Below is a small trained network, with its code and all its weights. Each question gives an input and a target symbol and asks what happens when units are switched off, that is, made to give their printed mean instead of their output.

import numpy as np


def w(rows, s, z=0):
    codes = np.array(rows[::2]) - 128.0
    scale = np.full(codes.shape[1], s)
    scale[-1] = z or s
    return codes * scale


def f(y):
    return y / 2 * (1 + np.tanh(0.7978845608 * (y + 0.044715 * y**3)))


def softmax(a):
    e = np.exp(a - a.max(-1, keepdims=True))
    return e / e.sum(-1, keepdims=True)


def log_softmax(a):
    a = a - a.max(-1, keepdims=True)
    return a - np.log(np.exp(a).sum(-1, keepdims=True))


def net(x, mask):
    ids = ['αβγδεζηθλμξπστψω'.index(c) for c in x.split()]
    T = len(ids)
    res = E[ids] + P[:T]
    u = 0
    for l in range(2):
        r = res
        for j in range(3):
            rows = slice(2 * j, 2 * j + 2)
            q, k, v = (r @ M[l][rows].T for M in (Q, K, V))
            z = softmax(np.where(np.tri(T) > 0, q @ k.T / 2**0.5, -1e9)) @ v
            o = O[l][rows]
            res = res + np.where(mask[u + j], z, o[:, -1]) @ o[:, :-1]
        u += 3
        y = f(res @ A[l][:, :-1].T + A[l][:, -1])
        res = res + np.where(mask[u : u + 4], y, B[l][:, -1]) @ B[l][:, :-1]
        u += 4
    return log_softmax(res[-1] @ U[:, :-1].T + U[:, -1])


Q, K, V, O, A, B = {}, {}, {}, {}, {}, {}
E = w([
[107,192,196,142,129,135,232,164,181,109],'α',
[177,135,121,88,148,139,120,167,191,128],'β',
[159,172,100,84,206,190,137,86,110,138],'γ',
[101,148,129,15,74,120,169,103,155,111],'δ',
[203,120,107,114,85,250,159,107,108,157],'ε',
[150,89,173,104,66,183,61,176,137,158],'ζ',
[179,145,164,130,116,219,101,129,136,191],'η',
[64,235,167,66,208,123,129,164,153,111],'θ',
[54,108,150,213,119,216,116,154,94,109],'λ',
[185,234,112,187,112,208,175,82,70,60],'μ',
[190,126,170,94,128,153,119,121,53,119],'ξ',
[117,126,26,85,172,197,110,94,152,131],'π',
[145,136,149,78,127,126,111,95,99,152],'σ',
[134,80,109,105,107,179,121,97,138,137],'τ',
[115,129,124,65,157,105,68,153,152,127],'ψ',
[94,162,195,111,151,89,118,236,57,23],'ω',
],0.017)
P = w([
[213,21,216,169,191,87,126,51,116,149],'0',
[186,175,50,127,54,146,109,168,108,214],'1',
[159,76,185,113,181,213,118,141,123,56],'2',
[158,225,81,107,39,135,127,172,79,198],'3',
[138,102,221,122,173,215,141,131,137,31],'4',
[139,254,93,96,11,138,170,165,70,178],'5',
[125,124,252,121,160,205,164,153,147,3],'6',
],0.0092)
Q[0] = w([
[159,99,118,93,96,166,138,174,120,140],'L0H0',
[101,149,104,80,99,173,128,137,125,119],'L0H0',
[171,141,158,47,158,219,153,151,159,114],'L0H1',
[101,119,181,135,134,254,86,164,145,45],'L0H1',
[58,203,87,207,109,96,140,190,69,197],'L0H2',
[77,218,121,51,57,189,103,137,104,159],'L0H2',
],0.0078)
K[0] = w([
[171,116,140,114,104,143,97,103,135,97],'L0H0',
[93,98,134,163,148,112,176,107,137,109],'L0H0',
[67,185,151,150,146,103,225,103,137,59],'L0H1',
[66,150,150,166,80,168,132,150,122,57],'L0H1',
[244,76,94,194,205,100,97,172,144,213],'L0H2',
[153,95,161,178,163,74,133,88,135,134],'L0H2',
],0.011)
V[0] = w([
[102,188,150,167,135,176,136,125,142,77],'L0H0',
[123,122,151,133,163,145,96,72,129,157],'L0H0',
[193,129,194,104,122,191,81,149,149,171],'L0H1',
[117,105,75,78,171,139,169,134,177,94],'L0H1',
[104,61,86,125,106,139,110,102,137,179],'L0H2',
[133,112,130,172,198,159,3,121,91,153],'L0H2',
],0.011)
O[0] = w([
[135,149,124,149,153,241,127,180,139,106,158],'L0H0',
[204,116,125,113,193,69,78,178,109,167,184],'L0H0',
[136,71,114,161,99,165,164,175,92,217,254],'L0H1',
[154,171,120,212,172,49,110,64,180,115,121],'L0H1',
[148,133,102,105,62,95,146,160,195,104,63],'L0H2',
[155,104,139,96,149,102,183,254,140,109,153],'L0H2',
],0.0095,0.0064)
A[0] = w([
[88,128,216,90,181,21,72,95,144,142,27],'L0N0',
[138,126,125,124,41,206,89,152,108,200,7],'L0N1',
[220,47,198,44,186,181,125,91,200,1,241],'L0N2',
[94,220,147,63,228,41,87,129,172,111,97],'L0N3',
],0.0053,0.0018)
B[0] = w([
[170,97,214,106,138,155,84,111,204,105,139],'L0N0',
[80,137,77,86,191,81,141,63,173,89,253],'L0N1',
[105,83,57,222,159,74,83,99,9,49,234],'L0N2',
[177,129,76,125,115,219,135,119,162,118,148],'L0N3',
],0.011,0.0059)
Q[1] = w([
[108,248,88,6,14,116,110,107,142,173],'L1H0',
[191,130,95,74,74,112,147,149,115,129],'L1H0',
[183,21,165,152,215,159,189,172,151,63],'L1H1',
[117,27,143,253,156,126,115,15,92,40],'L1H1',
[107,206,106,44,134,162,192,201,98,163],'L1H2',
[63,158,132,123,80,76,142,141,222,87],'L1H2',
],0.0079)
K[1] = w([
[193,42,85,87,173,1,146,74,130,203],'L1H0',
[183,87,154,96,187,159,139,124,113,117],'L1H0',
[71,124,143,231,126,200,166,195,139,143],'L1H1',
[36,224,142,146,94,137,156,129,116,73],'L1H1',
[138,77,168,123,195,87,150,124,140,163],'L1H2',
[169,113,61,140,105,88,80,125,119,157],'L1H2',
],0.0086)
V[1] = w([
[98,142,200,46,207,120,42,208,131,129],'L1H0',
[72,56,174,152,54,88,68,134,157,151],'L1H0',
[89,34,105,155,150,187,192,143,145,236],'L1H1',
[134,146,200,255,163,117,194,181,231,105],'L1H1',
[154,193,114,83,162,186,89,106,218,121],'L1H2',
[57,126,139,111,81,144,108,164,140,20],'L1H2',
],0.0088)
O[1] = w([
[41,190,112,92,189,182,103,191,166,110,169],'L1H0',
[68,79,92,207,149,87,194,164,129,120,24],'L1H0',
[71,168,177,171,2,155,138,140,163,93,226],'L1H1',
[108,219,77,89,56,121,150,133,82,131,52],'L1H1',
[97,115,42,87,142,207,188,107,168,121,9],'L1H2',
[137,109,111,187,100,185,90,185,115,116,2],'L1H2',
],0.012,0.0081)
A[1] = w([
[136,183,127,90,81,178,253,217,151,231,34],'L1N0',
[136,185,44,109,205,97,172,97,123,89,54],'L1N1',
[134,173,76,158,107,56,205,162,172,181,239],'L1N2',
[217,181,155,131,172,124,137,52,136,151,4],'L1N3',
],0.0062,0.0031)
B[1] = w([
[72,62,98,113,130,114,2,84,103,164,218],'L1N0',
[127,94,159,183,65,119,134,172,195,210,198],'L1N1',
[181,148,82,125,148,194,227,167,53,71,216],'L1N2',
[76,109,119,103,136,142,58,144,115,59,250],'L1N3',
],0.011)
U = w([
[62,213,91,161,129,85,155,51,53,121,216],'α',
[190,177,146,140,128,147,210,158,112,72,232],'β',
[113,215,130,84,154,50,98,98,141,92,60],'γ',
[74,128,144,170,166,110,120,57,161,88,179],'δ',
[186,123,182,111,42,168,164,114,162,119,145],'ε',
[79,95,146,88,83,126,135,145,144,71,51],'ζ',
[94,95,166,124,88,160,113,109,76,236,1],'η',
[176,164,188,70,133,236,188,163,172,135,207],'θ',
[111,117,101,205,81,175,148,173,138,30,127],'λ',
[205,65,132,41,72,184,137,169,56,111,52],'μ',
[181,127,212,170,110,181,120,148,84,255,73],'ξ',
[169,150,67,186,61,57,21,154,170,113,52],'π',
[122,189,189,160,147,89,128,111,160,152,174],'σ',
[161,91,134,191,106,159,168,140,71,210,218],'τ',
[105,182,123,106,186,91,183,154,193,7,234],'ψ',
[73,126,93,153,178,131,121,165,51,146,54],'ω',
],0.0049,0.005)

Each question gives the input, a string of symbols that net reads in full, and the target symbol t.
The units are the heads (2 rows each of Q, K, V and O) and the neurons (one row each of A and B). Each row of codes is followed by its name. A weight is (code - 128) times the scale printed after its matrix; where a second scale follows, it is the last column's (O, A, B and U).
mask holds one flag per unit, layer by layer, with each layer's heads first. A switched-off unit (its flag False) gives its mean, the last column of its rows in O or B, instead of its output. The means were averaged over made-up inputs and are rounded, as every weight is.
A unit's drop is (log p(t) with every unit on - log p(t) with that unit switched off) / (log p(t) with every unit on - log p(t) with every unit switched off).
The circuit of an input: a set's keep is (log p(t) with only the set's units on - log p(t) with every unit switched off) / (log p(t) with every unit on - log p(t) with every unit switched off). Starting from the 12 units with the biggest drops (on a tie, the unit counted first), units are removed one at a time, each time the one whose removal leaves the highest keep (on an exact tie, the one counted first), for as long as the keep stays at least 0.8.
circuit, biggest first: the units of the circuit, biggest drop first
unit that matters most: the unit with the biggest drop
top k neurons: the k neurons with the biggest drops, biggest first
k most important neurons of layer l: the k neurons of layer l with the biggest drops, biggest first
heads that matter: for each layer, one digit per head in row order, 1 if its drop is at least 0.15 and else 0, layers parted by /
input δ β δ δ λ θ σ, target θ: 3 most important neurons of layer 0 : (L0N2, L0N3, L0N1)
input γ β β π, target γ: heads that matter : 101 / 101
input ξ γ ξ μ γ ε, target σ: heads that matter : 110 / 011
input ζ ψ ω π, target λ: circuit, biggest first : (L1H1, L0H1, L0H2)
input ζ η σ θ, target λ: heads that matter : 011 / 110
input μ μ δ τ, target θ: unit that matters most : L0H0
input ψ π α ψ, target ω: heads that matter : 101 / 110
input δ λ τ ε ψ δ η, target δ: heads that matter : 001 / 010
input σ ψ ψ, target ψ: top 2 neurons : (L1N0, L0N0)
input π π α β η λ ε, target λ: circuit, biggest first : (L1H2, L0N2, L1H1)
input ω σ γ γ σ δ α, target α: heads that matter : 000 / 010
input δ ξ η σ β, target δ: circuit, biggest first : (L0H2, L1H1, L1N2)
input α λ λ τ π β ξ, target λ: circuit, biggest first : (L0N2, L1H2, L1H1)
input ψ β δ λ ε γ, target ω: unit that matters most : L1N0
input ψ ζ π π, target ω: top 3 neurons : (L0N0, L1N0, L1N2)
input θ δ μ γ ε π, target η: heads that matter : 000 / 011
input σ ψ η μ ζ μ, target ψ: heads that matter : 110 / 111
input π τ ζ λ η π, target μ: heads that matter : 111 / 100
input δ ψ η π σ μ, target τ: heads that matter : 111 / 111
input α π θ π η π, target δ: circuit, biggest first : (L0H2, L1H1)
input μ μ ε β λ ζ, target θ: unit that matters most : L0N1
input θ β δ π ψ π, target η: heads that matter : 001 / 011
input β σ σ ξ ψ γ π, target π: top 3 neurons : (L1N1, L0N2, L1N2)
